Here is a tiny trained network, its code and every weight. The questions are about switching its units off for an input and a class, where a switched-off unit gives its printed mean instead of its output.

import numpy as np


def w(rows, s, z=0):
    codes = np.array(rows[::2]) - 128.0
    scale = np.full(codes.shape[1], s)
    scale[-1] = z or s
    return codes * scale


def norm(h):
    return h / np.sqrt((h * h).mean(-1, keepdims=True) + 1e-5)


def f(y):
    return np.maximum(y, 0)


def log_softmax(a):
    a = a - a.max(-1, keepdims=True)
    return a - np.log(np.exp(a).sum(-1, keepdims=True))


def net(x, mask):
    res = np.array(x, float).reshape(1, 5) / 4 @ E
    u = 0
    for l in range(3):
        y = f(norm(res) @ A[l][:, :-1].T + A[l][:, -1])
        res = res + np.where(mask[u : u + 10], y, B[l][:, -1]) @ B[l][:, :-1]
        u += 10
    return log_softmax(norm(res)[-1] @ U[:, :-1].T + U[:, -1])


A, B = {}, {}
E = w([
[74,207,178,133,63,156,55,137,81,187,202],'x0',
[126,188,76,176,80,6,89,176,141,73,60],'x1',
[128,129,125,128,130,126,128,128,128,131,131],'x2',
[75,133,149,151,190,61,96,95,68,150,154],'x3',
[128,127,127,128,127,129,128,126,129,129,127],'x4',
],0.0018)
A[0] = w([
[125,226,85,119,124,85,96,148,119,37,46,80],'0.n0',
[183,104,108,96,202,98,165,123,134,100,110,73],'0.n1',
[209,33,115,114,201,157,145,102,117,228,162,103],'0.n2',
[207,115,65,107,174,163,235,169,173,74,113,97],'0.n3',
[82,70,111,197,218,47,98,82,60,178,123,171],'0.n4',
[150,114,169,115,177,140,211,100,70,158,179,120],'0.n5',
[159,107,142,44,138,188,128,102,118,136,166,138],'0.n6',
[42,78,149,173,207,41,164,91,22,136,176,70],'0.n7',
[100,234,200,121,19,194,38,156,84,207,213,47],'0.n8',
[57,253,154,151,12,172,41,164,118,190,188,5],'0.n9',
],0.0025,0.0011)
B[0] = w([
[155,59,49,155,116,71,144,113,126,165,133,217],'0.n0',
[123,135,179,146,86,142,115,114,68,143,140,176],'0.n1',
[95,141,152,63,88,174,140,136,111,75,65,193],'0.n2',
[51,151,166,137,108,136,78,146,152,180,162,208],'0.n3',
[206,140,143,131,207,170,152,134,56,89,111,224],'0.n4',
[106,62,94,65,91,141,102,95,109,138,93,182],'0.n5',
[127,160,191,160,174,81,148,146,160,143,105,182],'0.n6',
[1,77,82,129,105,168,107,79,161,169,105,214],'0.n7',
[180,86,82,129,122,52,173,150,116,187,214,254],'0.n8',
[101,148,149,96,90,199,119,69,80,13,54,240],'0.n9',
],0.0032,0.0037)
A[1] = w([
[255,183,176,114,156,118,197,135,144,168,206,48],'1.n0',
[200,166,142,86,55,119,165,169,169,126,160,248],'1.n1',
[172,181,152,209,193,71,143,109,62,72,119,27],'1.n2',
[132,192,77,226,81,92,73,103,112,25,89,140],'1.n3',
[100,186,90,114,100,109,148,111,87,127,230,81],'1.n4',
[146,88,156,101,137,189,204,113,113,184,203,29],'1.n5',
[161,106,94,133,165,159,159,134,110,147,214,70],'1.n6',
[163,178,71,128,50,124,106,188,185,77,80,191],'1.n7',
[136,77,67,194,208,113,121,182,201,239,138,97],'1.n8',
[118,137,86,177,98,70,91,104,160,119,101,138],'1.n9',
],0.0038,0.0012)
B[1] = w([
[188,163,123,181,155,198,140,243,47,92,42,143],'1.n0',
[188,104,148,168,146,137,164,174,112,94,51,200],'1.n1',
[114,200,69,62,188,133,49,193,149,163,197,180],'1.n2',
[97,171,139,72,165,229,98,158,162,140,170,254],'1.n3',
[95,91,141,149,168,121,139,128,187,166,84,189],'1.n4',
[145,171,107,218,112,55,110,174,119,97,121,205],'1.n5',
[140,187,104,208,112,122,139,185,124,110,123,147],'1.n6',
[129,80,187,130,100,90,175,40,87,116,131,224],'1.n7',
[254,74,103,160,79,77,166,84,159,163,4,177],'1.n8',
[122,84,157,192,91,125,189,115,112,137,91,216],'1.n9',
],0.0043,0.0041)
A[2] = w([
[94,156,134,134,215,102,59,14,146,207,180,90],'2.n0',
[94,124,182,118,160,182,109,178,143,172,179,102],'2.n1',
[59,195,110,52,161,188,21,147,198,58,217,46],'2.n2',
[186,128,177,67,82,108,149,189,254,127,77,130],'2.n3',
[253,147,82,137,202,88,107,198,78,116,95,95],'2.n4',
[233,125,2,135,228,62,30,174,157,188,132,18],'2.n5',
[61,149,117,214,123,53,113,86,144,202,219,41],'2.n6',
[149,137,138,84,25,207,151,31,134,2,200,2],'2.n7',
[148,119,220,83,57,137,188,139,248,118,141,43],'2.n8',
[109,83,58,168,134,87,118,84,64,187,186,57],'2.n9',
],0.004,0.0033)
B[2] = w([
[177,165,127,141,35,172,149,154,184,74,89,234],'2.n0',
[164,135,49,133,147,107,113,117,181,109,124,181],'2.n1',
[60,200,66,91,190,245,62,234,222,249,158,193],'2.n2',
[45,168,55,127,147,155,73,147,156,192,216,252],'2.n3',
[162,196,238,153,59,160,135,125,116,59,133,240],'2.n4',
[210,137,187,28,220,23,23,51,207,53,82,241],'2.n5',
[78,41,133,128,207,87,167,140,86,167,158,185],'2.n6',
[231,137,20,17,66,152,171,3,38,42,250,173],'2.n7',
[104,233,23,74,191,120,25,165,174,172,206,219],'2.n8',
[153,127,191,111,160,28,132,185,154,172,208,210],'2.n9',
],0.0042,0.0027)
U = w([
[20,238,15,23,230,223,38,240,238,216,225,139],'0',
[10,5,204,44,231,229,188,52,9,69,15,181],'1',
[197,30,15,232,1,22,237,42,230,225,22,5],'2',
[247,179,197,30,221,13,38,48,219,29,33,83],'3',
[225,212,226,238,30,179,235,243,12,41,115,175],'4',
[33,33,211,199,222,7,224,233,34,231,233,96],'5',
[206,180,24,12,17,227,209,26,15,23,226,124],'6',
],0.0055,0.0023)

Each question gives the input, the list of numbers given to net, and the class t.
The units are the neurons (one row each of A and B). Each row of codes is followed by its name. A weight is (code - 128) times the scale printed after its matrix; where a second scale follows, it is the last column's (A, B and U).
mask holds one flag per neuron, layer by layer. A switched-off neuron (its flag False) gives its mean, the last column of its row in B, instead of its output. The means were averaged over made-up inputs and are rounded, as every weight is.
A unit's drop is (log p(t) with every unit on - log p(t) with that unit switched off) / (log p(t) with every unit on - log p(t) with every unit switched off).
k most important neurons: the k neurons with the biggest drops, biggest first
k most important neurons of layer l: the k neurons of layer l with the biggest drops, biggest first
input [4,-8,-1,1,-8], class 5: 3 most important neurons -> 0.n4, 0.n5, 1.n5
input [3,-4,-6,-1,4], class 4: 2 most important neurons -> 0.n8, 0.n7
input [2,-4,2,3,-3], class 5: 2 most important neurons -> 1.n3, 0.n8
input [4,6,-2,-1,-6], class 6: most important neuron -> 0.n9
input [1,-1,-2,6,-6], class 5: 2 most important neurons -> 1.n3, 0.n7
input [-8,-1,-8,1,8], class 1: 4 most important neurons of layer 0 -> 0.n8, 0.n1, 0.n9, 0.n6
input [4,-6,-2,3,1], class 5: 2 most important neurons -> 0.n8, 1.n3
input [3,5,8,-3,0], class 6: 2 most important neurons -> 0.n9, 1.n3
input [-1,-5,8,8,-3], class 1: 4 most important neurons -> 0.n8, 1.n3, 0.n2, 0.n7
input [2,0,-1,-2,8], class 4: 2 most important neurons -> 0.n8, 0.n7
input [-3,8,8,-3,1], class 2: 2 most important neurons -> 0.n0, 0.n9
input [-6,0,0,-2,6], class 0: 3 most important neurons -> 0.n8, 0.n9, 0.n3
input [1,-1,3,3,6], class 5: 2 most important neurons of layer 0 -> 0.n7, 0.n8
input [-2,-7,1,1,-6], class 1: 3 most important neurons of layer 1 -> 1.n3, 1.n2, 1.n5
input [-7,0,-7,2,-1], class 1: 3 most important neurons of layer 0 -> 0.n8, 0.n3, 0.n1
input [1,-1,2,-4,-1], class 4: most important neuron of layer 0 -> 0.n7
input [-1,-8,-4,8,3], class 1: 2 most important neurons of layer 0 -> 0.n8, 0.n2
input [-7,1,7,-7,-4], class 2: 2 most important neurons of layer 1 -> 1.n3, 1.n7
input [-3,6,7,-3,-1], class 2: 2 most important neurons of layer 0 -> 0.n9, 0.n0
input [-7,0,-7,5,-2], class 1: most important neuron of layer 2 -> 2.n5
input [4,-7,-7,1,-8], class 5: 2 most important neurons of layer 0 -> 0.n4, 0.n5
input [-8,-4,5,1,0], class 1: 3 most important neurons of layer 0 -> 0.n2, 0.n8, 0.n1
